Below are the code and all the weights of a small trained network. Each question names an input and a class and asks about switching units off, where a switched-off unit gives its printed mean instead of its output.

import numpy as np


def w(rows, s, z=0):
    codes = np.array(rows[::2]) - 128.0
    scale = np.full(codes.shape[1], s)
    scale[-1] = z or s
    return codes * scale


def norm(h):
    return h / np.sqrt((h * h).mean(-1, keepdims=True) + 1e-5)


def f(y):
    return np.maximum(y, 0)


def log_softmax(a):
    a = a - a.max(-1, keepdims=True)
    return a - np.log(np.exp(a).sum(-1, keepdims=True))


def net(x, mask):
    res = np.array(x, float).reshape(1, 7) / 4 @ E
    u = 0
    for l in range(4):
        y = f(norm(res) @ A[l][:, :-1].T + A[l][:, -1])
        res = res + np.where(mask[u : u + 10], y, B[l][:, -1]) @ B[l][:, :-1]
        u += 10
    return log_softmax(norm(res)[-1] @ U[:, :-1].T + U[:, -1])


A, B = {}, {}
E = w([
[206,172,168],'x0',
[147,109,109],'x1',
[124,125,128],'x2',
[210,68,55],'x3',
[125,129,129],'x4',
[126,128,129],'x5',
[152,255,73],'x6',
],0.0076)
A[0] = w([
[137,85,152,131],'0.n0',
[44,128,77,23],'0.n1',
[230,248,121,217],'0.n2',
[104,101,228,208],'0.n3',
[130,172,188,143],'0.n4',
[118,123,73,58],'0.n5',
[217,163,183,113],'0.n6',
[189,2,73,254],'0.n7',
[120,170,109,161],'0.n8',
[84,131,79,82],'0.n9',
],0.0071,0.0024)
B[0] = w([
[167,95,215,160],'0.n0',
[96,10,80,155],'0.n1',
[141,47,224,249],'0.n2',
[60,2,219,207],'0.n3',
[108,34,77,173],'0.n4',
[64,146,154,144],'0.n5',
[117,144,78,182],'0.n6',
[17,79,187,255],'0.n7',
[163,74,206,165],'0.n8',
[17,53,155,150],'0.n9',
],0.0045,0.0053)
A[1] = w([
[114,234,67,138],'1.n0',
[42,89,218,175],'1.n1',
[56,172,183,62],'1.n2',
[68,108,223,103],'1.n3',
[141,240,8,124],'1.n4',
[121,205,48,221],'1.n5',
[148,179,79,6],'1.n6',
[97,44,168,199],'1.n7',
[65,54,110,193],'1.n8',
[116,254,63,159],'1.n9',
],0.0092,0.0022)
B[1] = w([
[219,106,200,145],'1.n0',
[118,164,134,254],'1.n1',
[73,169,170,164],'1.n2',
[128,108,51,217],'1.n3',
[254,148,180,148],'1.n4',
[224,188,218,147],'1.n5',
[233,99,124,133],'1.n6',
[168,191,147,242],'1.n7',
[157,164,110,226],'1.n8',
[175,49,215,149],'1.n9',
],0.0077,0.0086)
A[2] = w([
[196,185,255,174],'2.n0',
[195,73,78,47],'2.n1',
[194,109,111,103],'2.n2',
[42,129,68,77],'2.n3',
[217,11,45,234],'2.n4',
[75,146,55,198],'2.n5',
[115,204,27,37],'2.n6',
[106,58,165,48],'2.n7',
[89,127,145,7],'2.n8',
[199,180,196,114],'2.n9',
],0.0093,0.0018)
B[2] = w([
[32,95,51,255],'2.n0',
[2,173,151,159],'2.n1',
[71,158,83,162],'2.n2',
[202,123,35,163],'2.n3',
[84,219,167,198],'2.n4',
[125,118,88,159],'2.n5',
[69,77,132,150],'2.n6',
[185,142,136,158],'2.n7',
[162,164,153,140],'2.n8',
[114,49,103,209],'2.n9',
],0.0086,0.0085)
A[3] = w([
[194,89,172,136],'3.n0',
[92,57,189,254],'3.n1',
[70,11,2,57],'3.n2',
[48,153,125,73],'3.n3',
[231,101,58,62],'3.n4',
[98,129,255,99],'3.n5',
[131,104,74,108],'3.n6',
[67,219,66,44],'3.n7',
[113,144,150,130],'3.n8',
[152,102,52,116],'3.n9',
],0.0089,0.003)
B[3] = w([
[185,168,92,144],'3.n0',
[253,213,94,228],'3.n1',
[164,46,79,254],'3.n2',
[131,156,52,205],'3.n3',
[145,188,146,143],'3.n4',
[164,158,122,179],'3.n5',
[160,35,7,156],'3.n6',
[86,131,144,199],'3.n7',
[131,157,139,145],'3.n8',
[98,233,72,159],'3.n9',
],0.0053,0.0077)
U = w([
[2,220,126,254],'0',
[52,163,87,238],'1',
[70,90,34,31],'2',
[181,110,238,148],'3',
[50,149,72,35],'4',
[51,131,82,14],'5',
],0.0084,0.0022)

Each question gives the input, the list of numbers given to net, and the class t.
The units are the neurons (one row each of A and B). Each row of codes is followed by its name. A weight is (code - 128) times the scale printed after its matrix; where a second scale follows, it is the last column's (A, B and U).
mask holds one flag per neuron, layer by layer. A switched-off neuron (its flag False) gives its mean, the last column of its row in B, instead of its output. The means were averaged over made-up inputs and are rounded, as every weight is.
A unit's drop is (log p(t) with every unit on - log p(t) with that unit switched off) / (log p(t) with every unit on - log p(t) with every unit switched off).
The circuit of an input: a set's keep is (log p(t) with only the set's units on - log p(t) with every unit switched off) / (log p(t) with every unit on - log p(t) with every unit switched off). Starting from the 12 units with the biggest drops (on a tie, the unit counted first), units are removed one at a time, each time the one whose removal leaves the highest keep (on an exact tie, the one counted first), for as long as the keep stays at least 0.8.
circuit, biggest first: the units of the circuit, biggest drop first
k most important neurons: the k neurons with the biggest drops, biggest first
k most important neurons of layer l: the k neurons of layer l with the biggest drops, biggest first
drop when u is switched off: that unit's drop, to one decimal
input [8,1,-6,0,-6,2,-6], class 2: circuit, biggest first -> 2.n0
input [3,-5,-3,-4,-1,-7,-7], class 3: circuit, biggest first -> 2.n7; 3.n1
input [6,-8,7,8,-2,-2,2], class 0: 4 most important neurons -> 2.n4; 1.n7; 2.n1; 1.n1
input [-4,1,3,-6,-2,2,-8], class 3: 4 most important neurons -> 2.n0; 0.n3; 2.n4; 2.n1
input [5,-6,5,7,5,-5,-4], class 0: circuit, biggest first -> 2.n4; 2.n1; 3.n2
input [8,3,3,-5,7,0,5], class 2: 2 most important neurons of layer 2 -> 2.n0; 2.n9
input [7,-7,0,8,-8,3,-4], class 0: circuit, biggest first -> 2.n4; 2.n1; 3.n2
input [-6,6,2,-3,1,-5,7], class 3: 2 most important neurons -> 0.n7; 0.n3
input [1,2,1,-5,-2,-6,-8], class 3: 2 most important neurons of layer 2 -> 2.n4; 2.n1
input [8,-1,1,8,3,-6,-3], class 0: 2 most important neurons -> 2.n4; 2.n1
input [-2,-3,7,-4,2,-4,-8], class 3: 3 most important neurons -> 2.n0; 0.n3; 2.n4
input [8,1,8,-5,-2,-7,-6], class 2: 2 most important neurons of layer 0 -> 0.n2; 0.n7
input [4,-6,-1,6,-8,7,8], class 3: 2 most important neurons of layer 1 -> 1.n4; 1.n9
input [3,1,0,5,0,3,8], class 3: most important neuron -> 1.n4
input [-2,3,-2,-6,-4,-6,7], class 3: 3 most important neurons of layer 1 -> 1.n0; 1.n9; 1.n5
input [8,-4,-6,1,-2,-5,-6], class 2: drop when 1.n9 is switched off -> 0.1
input [-1,-1,-7,8,6,-2,-3], class 0: drop when 2.n4 is switched off -> 0.1
input [1,7,3,8,3,-7,2], class 0: drop when 2.n4 is switched off -> 0.3
